Below is a small trained network, with its code and all its weights. Each question gives an input and a target symbol and asks what happens when units are switched off, that is, made to give their printed mean instead of their output.

import numpy as np


def w(rows, s, z=0):
    codes = np.array(rows[::2]) - 128.0
    scale = np.full(codes.shape[1], s)
    scale[-1] = z or s
    return codes * scale


def f(y):
    return y / 2 * (1 + np.tanh(0.7978845608 * (y + 0.044715 * y**3)))


def softmax(a):
    e = np.exp(a - a.max(-1, keepdims=True))
    return e / e.sum(-1, keepdims=True)


def log_softmax(a):
    a = a - a.max(-1, keepdims=True)
    return a - np.log(np.exp(a).sum(-1, keepdims=True))


def net(x, mask):
    ids = ['αβγεζηλμξπτφψω'.index(c) for c in x.split()]
    T = len(ids)
    res = E[ids] + P[:T]
    r = res
    for j in range(3):
        rows = slice(4 * j, 4 * j + 4)
        q, k, v = (r @ M[0][rows].T for M in (Q, K, V))
        z = softmax(np.where(np.tri(T) > 0, q @ k.T / 4**0.5, -1e9)) @ v
        o = O[0][rows]
        res = res + np.where(mask[j], z, o[:, -1]) @ o[:, :-1]
    y = f(res @ A[0][:, :-1].T + A[0][:, -1])
    res = res + np.where(mask[3:11], y, B[0][:, -1]) @ B[0][:, :-1]
    return log_softmax(res[-1] @ U[:, :-1].T + U[:, -1])


Q, K, V, O, A, B = {}, {}, {}, {}, {}, {}
E = w([
[84,111,150,142],'α',
[87,113,160,136],'β',
[85,110,141,160],'γ',
[71,154,173,131],'ε',
[82,111,169,135],'ζ',
[91,129,124,167],'η',
[80,78,172,92],'λ',
[109,141,142,98],'μ',
[53,25,111,180],'ξ',
[118,126,150,26],'π',
[177,133,9,224],'τ',
[136,153,93,123],'φ',
[157,228,74,66],'ψ',
[79,72,51,71],'ω',
],0.015)
P = w([
[77,165,162,158],'0',
[47,172,129,146],'1',
[43,167,109,137],'2',
[67,156,109,133],'3',
[80,140,103,130],'4',
[90,116,99,128],'5',
[104,102,94,125],'6',
[116,88,89,122],'7',
[128,73,86,118],'8',
[142,63,81,114],'9',
[155,50,78,109],'10',
[172,35,71,102],'11',
[178,20,72,107],'12',
[180,9,72,117],'13',
],0.011)
Q[0] = w([
[183,166,170,73],'h1',
[72,52,99,83],'h1',
[10,89,105,157],'h1',
[201,208,160,105],'h1',
[36,131,138,134],'h2',
[29,165,132,132],'h2',
[115,144,169,192],'h2',
[122,114,54,55],'h2',
[107,175,159,147],'h3',
[12,104,43,44],'h3',
[168,136,233,175],'h3',
[117,69,22,147],'h3',
],0.012)
K[0] = w([
[60,154,196,61],'h1',
[196,119,99,111],'h1',
[165,108,10,153],'h1',
[69,156,198,104],'h1',
[122,103,91,84],'h2',
[159,108,85,82],'h2',
[94,107,173,40],'h2',
[190,106,89,176],'h2',
[114,177,72,152],'h3',
[217,67,34,76],'h3',
[113,157,177,181],'h3',
[218,108,110,90],'h3',
],0.013)
V[0] = w([
[191,198,78,120],'h1',
[112,211,158,126],'h1',
[122,120,98,170],'h1',
[84,72,119,196],'h1',
[187,189,5,209],'h2',
[156,143,76,191],'h2',
[103,144,138,176],'h2',
[142,128,151,170],'h2',
[115,65,64,139],'h3',
[97,151,194,191],'h3',
[165,179,124,49],'h3',
[144,78,184,73],'h3',
],0.011)
O[0] = w([
[111,145,94,211,78],'h1',
[156,125,169,186,51],'h1',
[150,114,87,103,196],'h1',
[158,144,97,43,251],'h1',
[94,108,105,201,132],'h2',
[87,89,99,211,139],'h2',
[179,60,93,155,164],'h2',
[164,112,148,162,105],'h2',
[52,159,89,145,254],'h3',
[180,34,87,97,47],'h3',
[170,233,254,151,87],'h3',
[98,68,196,118,106],'h3',
],0.0095,0.0077)
A[0] = w([
[68,234,212,88,151],'n1',
[87,45,88,197,244],'n2',
[128,96,120,224,92],'n3',
[215,94,209,29,177],'n4',
[224,68,192,114,116],'n5',
[254,42,129,122,144],'n6',
[102,97,183,223,140],'n7',
[95,177,97,144,132],'n8',
],0.0068,0.011)
B[0] = w([
[75,186,199,132,172],'n1',
[194,177,141,109,252],'n2',
[84,121,152,117,144],'n3',
[135,38,184,149,177],'n4',
[44,17,85,209,131],'n5',
[85,119,2,245,141],'n6',
[133,94,204,112,137],'n7',
[137,107,87,161,167],'n8',
],0.0096,0.015)
U = w([
[106,78,124,153,25],'α',
[92,79,126,152,30],'β',
[151,104,97,152,144],'γ',
[93,78,124,152,50],'ε',
[109,76,126,141,50],'ζ',
[206,133,82,155,184],'η',
[114,60,151,114,111],'λ',
[149,95,165,155,255],'μ',
[148,84,88,34,103],'ξ',
[131,98,218,82,97],'π',
[52,127,83,213,76],'τ',
[221,168,135,96,249],'φ',
[199,216,199,144,157],'ψ',
[2,181,104,117,101],'ω',
],0.0081,0.0074)

Each question gives the input, a string of symbols that net reads in full, and the target symbol t.
The units are the heads (4 rows each of Q, K, V and O) and the neurons (one row each of A and B). Each row of codes is followed by its name. A weight is (code - 128) times the scale printed after its matrix; where a second scale follows, it is the last column's (O, A, B and U).
mask holds one flag per unit, heads first, then neurons. A switched-off unit (its flag False) gives its mean, the last column of its rows in O or B, instead of its output. The means were averaged over made-up inputs and are rounded, as every weight is.
A unit's drop is (log p(t) with every unit on - log p(t) with that unit switched off) / (log p(t) with every unit on - log p(t) with every unit switched off).
The circuit of an input: a set's keep is (log p(t) with only the set's units on - log p(t) with every unit switched off) / (log p(t) with every unit on - log p(t) with every unit switched off). Starting from all 11 units, units are removed one at a time, each time the one whose removal leaves the highest keep (on an exact tie, the one counted first), for as long as the keep stays at least 0.8.
circuit, biggest first: the units of the circuit, biggest drop first
unit that matters most: the unit with the biggest drop
k most important neurons: the k neurons with the biggest drops, biggest first
heads that matter: for each layer, one digit per head in row order, 1 if its drop is at least 0.15 and else 0, layers parted by /
input λ λ β φ ξ ω μ, target ω: unit that matters most : h3
input γ ω η ξ γ, target ξ: circuit, biggest first : (h3; h1; n1)
input ξ ζ μ ψ λ, target ψ: heads that matter : 101
input ω ω α ζ β π, target π: heads that matter : 011
input ξ ω φ ψ α ω ω ξ ζ, target ω: heads that matter : 011
input ξ φ ξ η ξ ζ, target ξ: circuit, biggest first : (h3; h1)
input ξ μ λ ξ γ τ μ α ξ α ξ, target η: circuit, biggest first : (n2; h1; n1)
input ε μ η π π, target π: circuit, biggest first : (h3; n4; h2)
input ζ β μ ψ π ω π, target ω: circuit, biggest first : (n2; h3; n1)
input μ β ξ λ ξ ε, target ξ: heads that matter : 001
input ω γ ξ ω ξ, target ω: circuit, biggest first : (h3; h2; n4)
input ω ξ η τ η η μ η η, target η: 2 most important neurons : (n2; n1)
input ξ π β ζ, target π: heads that matter : 010
input π ε α λ ω ξ η ε ω, target ω: circuit, biggest first : (h3)
input γ ξ γ ξ ξ η ξ η, target ξ: circuit, biggest first : (h1; h3)
input ε λ π η ξ τ η μ γ π ξ π, target μ: circuit, biggest first : (h2; n7; h3)
input ξ π η ζ λ, target λ: 3 most important neurons : (n4; n2; n5)
input ω η λ γ λ ξ π ζ ξ β ξ β, target ξ: heads that matter : 100
input φ λ λ ξ η ξ μ λ ψ λ ψ γ μ, target ψ: circuit, biggest first : (h3; h1)
input ξ η φ γ α φ α ξ ζ ξ ξ ξ λ, target ξ: circuit, biggest first : (h1)
input γ φ λ ψ, target ψ: heads that matter : 001
